Here is a tiny trained network, its code and every weight. The questions are about switching its units off for an input and a target symbol, where a switched-off unit gives its printed mean instead of its output.

import numpy as np


def w(rows, s, z=0):
    codes = np.array(rows[::2]) - 128.0
    scale = np.full(codes.shape[1], s)
    scale[-1] = z or s
    return codes * scale


def norm(h):
    return h / np.sqrt((h * h).mean(-1, keepdims=True) + 1e-5)


def f(y):
    return y / 2 * (1 + np.tanh(0.7978845608 * (y + 0.044715 * y**3)))


def softmax(a):
    e = np.exp(a - a.max(-1, keepdims=True))
    return e / e.sum(-1, keepdims=True)


def log_softmax(a):
    a = a - a.max(-1, keepdims=True)
    return a - np.log(np.exp(a).sum(-1, keepdims=True))


def net(x, mask):
    ids = ['δεζθπσφψω'.index(c) for c in x.split()]
    T = len(ids)
    res = E[ids] + P[:T]
    u = 0
    for l in range(2):
        r = norm(res)
        for j in range(2):
            rows = slice(2 * j, 2 * j + 2)
            q, k, v = (r @ M[l][rows].T for M in (Q, K, V))
            z = softmax(np.where(np.tri(T) > 0, q @ k.T / 2**0.5, -1e9)) @ v
            o = O[l][rows]
            res = res + np.where(mask[u + j], z, o[:, -1]) @ o[:, :-1]
        u += 2
        y = f(norm(res) @ A[l][:, :-1].T + A[l][:, -1])
        res = res + np.where(mask[u : u + 16], y, B[l][:, -1]) @ B[l][:, :-1]
        u += 16
    return log_softmax(norm(res)[-1] @ U[:, :-1].T + U[:, -1])


Q, K, V, O, A, B = {}, {}, {}, {}, {}, {}
E = w([
[44,56,61,153],'δ',
[134,201,177,115],'ε',
[217,195,88,65],'ζ',
[26,96,131,90],'θ',
[117,62,137,241],'π',
[216,124,155,202],'σ',
[123,158,171,62],'φ',
[114,177,11,144],'ψ',
[58,158,130,51],'ω',
],0.012)
P = w([
[125,94,254,133],'0',
[106,210,91,166],'1',
[109,192,94,154],'2',
[102,192,92,132],'3',
[110,170,78,113],'4',
[127,181,87,109],'5',
[142,167,91,104],'6',
[127,165,89,104],'7',
[133,163,90,106],'8',
[149,154,90,89],'9',
[128,173,69,101],'10',
[143,158,78,64],'11',
[127,184,60,108],'12',
[149,216,53,60],'13',
],0.007)
Q[0] = w([
[99,126,195,131],'L0H1',
[135,121,116,114],'L0H1',
[83,65,157,251],'L0H2',
[210,162,208,198],'L0H2',
],0.03)
K[0] = w([
[105,141,170,168],'L0H1',
[129,111,117,123],'L0H1',
[105,43,162,251],'L0H2',
[220,151,217,193],'L0H2',
],0.03)
V[0] = w([
[123,206,24,186],'L0H1',
[212,123,115,59],'L0H1',
[188,92,162,254],'L0H2',
[224,218,178,120],'L0H2',
],0.031)
O[0] = w([
[151,175,71,219,254],'L0H1',
[189,84,73,84,156],'L0H1',
[105,7,85,159,8],'L0H2',
[251,69,176,127,142],'L0H2',
],0.025,0.03)
A[0] = w([
[112,117,130,106,36],'L0N1',
[172,134,90,118,79],'L0N2',
[104,167,25,121,252],'L0N3',
[124,122,134,134,84],'L0N4',
[109,124,163,197,181],'L0N5',
[148,181,102,149,228],'L0N6',
[132,115,109,152,117],'L0N7',
[108,111,111,113,52],'L0N8',
[116,53,95,184,87],'L0N9',
[98,130,44,115,140],'L0N10',
[179,107,34,170,192],'L0N11',
[140,118,227,196,20],'L0N12',
[116,123,167,177,86],'L0N13',
[255,137,198,163,76],'L0N14',
[121,87,117,207,124],'L0N15',
[114,168,125,73,31],'L0N16',
],0.025,0.003)
B[0] = w([
[113,139,147,121,122],'L0N1',
[113,152,106,164,163],'L0N2',
[128,140,49,188,208],'L0N3',
[122,128,125,116,123],'L0N4',
[117,167,79,138,144],'L0N5',
[127,208,115,185,231],'L0N6',
[125,133,135,150,135],'L0N7',
[101,127,132,134,125],'L0N8',
[138,112,218,187,151],'L0N9',
[106,118,60,128,155],'L0N10',
[149,203,81,207,199],'L0N11',
[110,126,54,117,139],'L0N12',
[122,147,90,122,129],'L0N13',
[46,131,3,130,252],'L0N14',
[128,122,140,214,151],'L0N15',
[162,122,164,162,154],'L0N16',
],0.043,0.02)
Q[1] = w([
[88,169,68,179],'L1H1',
[159,140,97,127],'L1H1',
[51,205,15,241],'L1H2',
[172,66,201,4],'L1H2',
],0.02)
K[1] = w([
[64,53,183,4],'L1H1',
[112,97,136,90],'L1H1',
[77,82,218,5],'L1H2',
[150,183,50,241],'L1H2',
],0.029)
V[1] = w([
[3,69,166,32],'L1H1',
[22,96,56,233],'L1H1',
[78,215,12,48],'L1H2',
[177,30,47,71],'L1H2',
],0.035)
O[1] = w([
[2,67,159,58,180],'L1H1',
[53,76,25,224,245],'L1H1',
[86,243,55,43,253],'L1H2',
[144,34,36,89,48],'L1H2',
],0.025,0.022)
A[1] = w([
[169,76,136,146,141],'L1N1',
[254,174,155,89,186],'L1N2',
[120,113,127,133,59],'L1N3',
[107,145,141,117,29],'L1N4',
[92,155,138,111,4],'L1N5',
[104,152,99,136,173],'L1N6',
[153,80,219,117,36],'L1N7',
[127,116,121,129,86],'L1N8',
[120,158,208,188,208],'L1N9',
[120,222,97,68,74],'L1N10',
[89,160,85,136,162],'L1N11',
[113,123,147,127,65],'L1N12',
[159,102,78,85,108],'L1N13',
[82,127,172,148,99],'L1N14',
[126,69,124,252,233],'L1N15',
[102,159,106,126,166],'L1N16',
],0.027,0.0029)
B[1] = w([
[156,193,149,93,133],'L1N1',
[244,140,93,140,151],'L1N2',
[120,128,112,123,124],'L1N3',
[115,175,117,126,134],'L1N4',
[121,202,118,115,149],'L1N5',
[141,112,152,105,213],'L1N6',
[230,101,120,208,131],'L1N7',
[118,128,129,127,125],'L1N8',
[167,121,199,181,165],'L1N9',
[156,217,154,36,253],'L1N10',
[139,105,160,88,246],'L1N11',
[121,135,123,148,123],'L1N12',
[105,196,167,117,140],'L1N13',
[113,151,164,164,139],'L1N14',
[157,3,210,70,206],'L1N15',
[144,123,144,97,206],'L1N16',
],0.047,0.02)
U = w([
[19,148,134,163,33],'δ',
[107,92,105,65,118],'ε',
[252,119,72,92,71],'ζ',
[69,158,237,126,127],'θ',
[83,96,180,176,147],'π',
[208,73,178,144,249],'σ',
[145,105,189,32,198],'φ',
[177,202,124,254,70],'ψ',
[214,167,249,123,213],'ω',
],0.0083,0.0016)

Each question gives the input, a string of symbols that net reads in full, and the target symbol t.
The units are the heads (2 rows each of Q, K, V and O) and the neurons (one row each of A and B). Each row of codes is followed by its name. A weight is (code - 128) times the scale printed after its matrix; where a second scale follows, it is the last column's (O, A, B and U).
mask holds one flag per unit, layer by layer, with each layer's heads first. A switched-off unit (its flag False) gives its mean, the last column of its rows in O or B, instead of its output. The means were averaged over made-up inputs and are rounded, as every weight is.
A unit's drop is (log p(t) with every unit on - log p(t) with that unit switched off) / (log p(t) with every unit on - log p(t) with every unit switched off).
The circuit of an input: a set's keep is (log p(t) with only the set's units on - log p(t) with every unit switched off) / (log p(t) with every unit on - log p(t) with every unit switched off). Starting from the 12 units with the biggest drops (on a tie, the unit counted first), units are removed one at a time, each time the one whose removal leaves the highest keep (on an exact tie, the one counted first), for as long as the keep stays at least 0.8.
units of the circuit, in order: the units of the circuit, biggest drop first
k most important neurons: the k neurons with the biggest drops, biggest first
top k neurons in layer l: the k neurons of layer l with the biggest drops, biggest first
drop when u is switched off: that unit's drop, to one decimal
input ζ ζ ψ ψ ζ σ ε ψ ω ω φ, target ζ: units of the circuit, in order	L0H1, L1H2, L0H2
input π ω θ ζ ω σ, target σ: units of the circuit, in order	L0H2, L0N9
input ζ φ φ ψ ω ζ σ ε ζ δ ψ, target ζ: units of the circuit, in order	L0H1, L1H2, L0N6, L0H2
input ζ ω ζ δ ζ ψ ω ζ ε ψ ψ δ ε ζ, target ζ: units of the circuit, in order	L0H1, L0H2, L1H2
input σ ω ω ψ σ ψ ψ ε ψ ψ ε, target σ: units of the circuit, in order	L0H2, L1H2, L0H1, L1N15
input ω π θ ε θ, target ω: units of the circuit, in order	L0H1, L0N14, L1H1
input ω φ θ ε, target ω: top neuron in layer 1	L1N2
input ζ ε ζ δ ω ζ φ σ ψ ζ ω ε, target ζ: units of the circuit, in order	L0H1, L0H2, L1H2
input ζ θ ζ ω δ ψ ζ ψ ε ω ψ δ ζ, target ζ: top 2 neurons in layer 0	L0N6, L0N3
input ε ζ φ, target ε: top 2 neurons in layer 0	L0N14, L0N12
input ζ δ ψ ψ σ ζ ω, target ζ: 2 most important neurons	L0N3, L1N2
input σ ψ ω ψ φ ψ, target σ: 2 most important neurons	L1N15, L0N14
input σ ω ψ θ ζ θ ε ψ ζ, target σ: 2 most important neurons	L0N6, L1N15
input ζ ζ ψ π ζ ζ ε π ω σ ω ζ ω, target ζ: most important neuron	L1N2
input ω ψ ζ ω ψ ζ ψ σ ψ ω δ ζ θ, target ω: 2 most important neurons	L0N14, L0N16
input δ φ δ δ, target δ: drop when L1N4 is switched off	0.0
input ω φ ω ψ ζ π π ψ φ ζ ψ, target ω: drop when L1H2 is switched off	0.2
input θ ε ζ δ δ ε ω ε θ, target θ: drop when L1N4 is switched off	0.0
input ω δ ψ ψ ω φ ω ψ θ ψ ψ σ, target ω: drop when L1H1 is switched off	0.8
input σ ω σ, target σ: top neuron in layer 0	L0N6
input ω π δ θ ω φ, target ω: top 2 neurons in layer 0	L0N14, L0N16
